Below is a small trained network, with its code and all its weights. Each question gives an input and a class and asks what happens when units are switched off, that is, made to give their printed mean instead of their output.

import numpy as np


def w(rows, s, z=0):
    codes = np.array(rows[::2]) - 128.0
    scale = np.full(codes.shape[1], s)
    scale[-1] = z or s
    return codes * scale


def f(y):
    return np.maximum(y, 0)


def log_softmax(a):
    a = a - a.max(-1, keepdims=True)
    return a - np.log(np.exp(a).sum(-1, keepdims=True))


def net(x, mask):
    res = np.array(x, float).reshape(1, 4) / 4 @ E
    y = f(res @ A[0][:, :-1].T + A[0][:, -1])
    res = res + np.where(mask, y, B[0][:, -1]) @ B[0][:, :-1]
    return log_softmax(res[-1] @ U[:, :-1].T + U[:, -1])


A, B = {}, {}
E = w([
[82,45,89],'x0',
[87,254,79],'x1',
[64,74,97],'x2',
[44,82,238],'x3',
],0.0077)
A[0] = w([
[159,67,72,204],'neuron 1',
[138,60,201,149],'neuron 2',
[143,190,181,154],'neuron 3',
[159,199,2,199],'neuron 4',
[198,138,79,168],'neuron 5',
[3,129,76,254],'neuron 6',
],0.0098,0.0049)
B[0] = w([
[174,100,210,201],'neuron 1',
[254,183,120,199],'neuron 2',
[51,41,232,175],'neuron 3',
[217,197,164,254],'neuron 4',
[180,238,114,199],'neuron 5',
[73,128,239,228],'neuron 6',
],0.0071,0.0094)
U = w([
[65,79,34,1],'0',
[224,162,159,193],'1',
[79,95,254,208],'2',
[80,82,111,24],'3',
],0.0086,0.0052)

Each question gives the input, the list of numbers given to net, and the class t.
The units are the neurons (one row each of A and B). Each row of codes is followed by its name. A weight is (code - 128) times the scale printed after its matrix; where a second scale follows, it is the last column's (A, B and U).
mask holds one flag per neuron, in row order. A switched-off neuron (its flag False) gives its mean, the last column of its row in B, instead of its output. The means were averaged over made-up inputs and are rounded, as every weight is.
A unit's drop is (log p(t) with every unit on - log p(t) with that unit switched off) / (log p(t) with every unit on - log p(t) with every unit switched off).
The circuit of an input: a set's keep is (log p(t) with only the set's units on - log p(t) with every unit switched off) / (log p(t) with every unit on - log p(t) with every unit switched off). Starting from all 6 units, units are removed one at a time, each time the one whose removal leaves the highest keep (on an exact tie, the one counted first), for as long as the keep stays at least 0.8.
circuit, biggest first: the units of the circuit, biggest drop first
unit that matters most: the unit with the biggest drop
k most important neurons: the k neurons with the biggest drops, biggest first
drop when u is switched off: that unit's drop, to one decimal
input [-3,-8,6,7], class 1: unit that matters most	neuron 2
input [3,-7,1,2], class 1: 3 most important neurons	neuron 2; neuron 3; neuron 6
input [-7,4,-2,1], class 2: 2 most important neurons	neuron 3; neuron 2
input [-6,8,-5,3], class 2: 3 most important neurons	neuron 3; neuron 2; neuron 5
input [-7,-8,-2,6], class 1: 2 most important neurons	neuron 2; neuron 6
input [1,-5,-1,6], class 1: 3 most important neurons	neuron 2; neuron 3; neuron 6
input [-4,6,3,0], class 2: circuit, biggest first	neuron 2; neuron 3
input [-2,-7,3,4], class 1: 3 most important neurons	neuron 2; neuron 6; neuron 3
input [5,-7,-2,3], class 1: drop when neuron 4 is switched off	-0.2
input [-6,1,-6,4], class 2: drop when neuron 4 is switched off	0.1
input [-6,7,-6,5], class 2: drop when neuron 3 is switched off	0.6
